[-4.858 -0.431 -2.709 -3.906  0.607 -3.348]
-4.858, -3.348

[-1.482 -2.700  1.391  4.549  2.423 -3.392  0.125]
-1.482, 0.125

[[ 1.603 -3.432 -2.390 -0.232 -2.473 -3.798]
 [ 1.932 -4.190 -2.777  0.437 -4.346 -3.624]
 [ 3.035  2.872  5.656 -0.162  2.325  2.747]]
1.603, 2.747

[ 0.996  2.548 -4.413 -0.751]
0.996, -0.751

[ 0.918 -4.999  0.531 -2.717 -2.573  4.102]
0.918, 4.102

[ 5.354  4.542 -2.489  0.158 -3.512 -1.386]
5.354, -1.386

[ 0.126  3.416 -0.498 -0.313 -4.819  5.876 -1.094]
0.126, -1.094

[-0.105  3.217  4.344 -4.285  1.425  0.256]
-0.105, 0.256

[ 0.474  5.143 -1.411  1.166  2.931 -0.955]
0.474, -0.955

[ 5.020 -4.836 -5.303 -1.726  4.744]
5.020, 4.744
---
[-0.710, -0.222, -5.284,  4.943, -2.786] result: -2.786, -0.710

[ 5.426, -4.330, -3.389,  0.066,  1.651, -1.324, -2.798] result: -2.798, 5.426

[-5.188, -1.585, -1.256,  0.376, -0.821,  0.182] result: 0.182, -5.188

[ 3.151, -2.243, -5.740,  2.850,  5.301,  3.531] result: 3.531, 3.151

array([[ 2.305,  0.376,  0.483, -0.225,  0.588,  1.072],
       [-2.702,  0.569, -3.187,  0.000, -2.711,  0.030],
       [ 0.000,  0.415,  0.000, -0.613,  5.287,  0.233]]) result: 1.072, 0.000

array([[-0.513, -0.277,  0.122,  0.006, -0.197,  0.034],
       [-0.870, -0.993,  5.658,  0.310,  4.074,  5.705]]) result: 0.034, -0.870

[ 2.343, -1.402,  1.964,  4.762] result: 4.762, 2.343

array([[-0.874,  1.052,  0.510,  1.057, -0.660,  0.813],
       [-0.868,  4.307,  2.326, -2.160, -1.273, -1.934]]) result: 0.813, -0.868
---
array([[ 3.304, -0.829,  0.843, -0.245, -0.664, -0.720,  0.095],
       [ 1.432,  1.027,  4.305,  2.842,  0.450,  1.734,  1.573]])	0.843

array([[ 2.547,  2.635, -2.460,  0.927, -3.810],
       [ 2.909, -0.025, -5.280, -0.128,  3.978],
       [ 4.576, -2.509, -1.630,  1.361, -3.300]])	-5.280

array([[-1.838,  3.382,  0.891, -1.148],
       [-0.218,  0.858,  0.538, -0.709],
       [ 4.681, -4.401, -0.256, -2.141]])	0.538

array([[ 1.660, -0.795,  0.435, -0.736,  0.505,  1.374],
       [-3.442, -0.519,  0.474,  0.533,  0.360, -4.471]])	0.435

array([[ 4.520,  0.851,  0.872, -0.433,  3.140, -1.092],
       [ 4.101,  1.330,  0.469, -0.311,  3.413, -0.530],
       [ 3.696,  1.826,  0.189, -0.178,  3.247, -0.270]])	0.469

array([[-0.132, -1.320, -0.884,  3.476],
       [ 1.148,  3.792,  3.478,  5.084]])	-0.884

array([[-0.812, -2.382,  2.135, -2.342, -0.843],
       [ 0.688,  2.875, -1.158, -2.206,  1.609],
       [-1.019, -0.974, -0.122, -2.783,  5.302]])	-1.158

array([[-1.962, -1.272,  1.637, -2.547,  2.167,  1.525, -4.530],
       [-0.693, -0.788,  0.916,  0.500,  0.748,  0.970,  0.291],
       [-0.404, -0.311,  0.274, -0.744,  0.412,  0.199, -0.753]])	0.916
---
209	767	380	229	504
770	339	641	403	247
205	13	925	190	677
: 770

160	175	115	36	178	100	141
160	166	72	198	157	100	141
160	182	142	132	178	134	91
: 160

-982	-385	563	338	87
-354	-184	298	198	243
-845	-522	457	136	-6
: -354

730	584	478	477	596
175	770	337	471	767
356	423	351	686	396
: 175

127	79	941	459	283	537	264
660	568	314	417	739	436	449
469	344	546	297	179	380	307
: 660

11	13	12	25	7	19	-14
16	45	29	-14	39	3	46
-15	-4	1	44	-4	-14	-33
: 16

18	33	47	49	51	41	54
59	63	46	65	49	44	52
75	79	37	65	50	37	71
: 59

17	99	22	45	17	23	20
22	35	53	23	26	59	15
16	18	70	15	28	55	23
: 22
---
(0, -3, -29, 0, 15, 33, 9) ==> 33, 15
(5, 4, 4, 2, 6, 3, 7) ==> 7, 6
(2, 4, 8, 2) ==> 8, 4
((74, 20, 55, 65, 66), (55, 55, 77, 66, 59)) ==> 77, 74
((3957, 8330, 6856, 2093, 6761, 3802, 7020), (3841, 7558, 5881, 3142, 6077, 4276, 6309)) ==> 8330, 7558
(-335, -247, -516, 650, -196, -157, -448) ==> 650, -157
---
array([[49, 65, 48, 24],
       [51, 50, 24, 77],
       [93, 43, 43, 78]]) out 65

array([[ -9,  -1,   9,  -3, -40,  -4],
       [-31, -30, -23,  -9, -10,  -7],
       [-15, -18,  29,   2, -22, -20]]) out -3

array([[90, 16, 88, 71],
       [65, 87, 84, 52],
       [77, 56, 24, 96]]) out 16

array([[4644, 5113, 8050, 7533],
       [7856, 2383, 4098, 9615],
       [2107, 9272, 8754, 4151]]) out 5113

array([[617, 600, 465, 451],
       [588, 935, 317, 424],
       [225, 284, 475, 325]]) out 600

array([[253, 602, 556, 264],
       [960, 414, 551, 313],
       [867, 266, 510, 203]]) out 602

array([[272, 435,  42, 324,  47],
       [498, 358, 279, 846, 337],
       [362, 557, 298, 695, 124]]) out 42
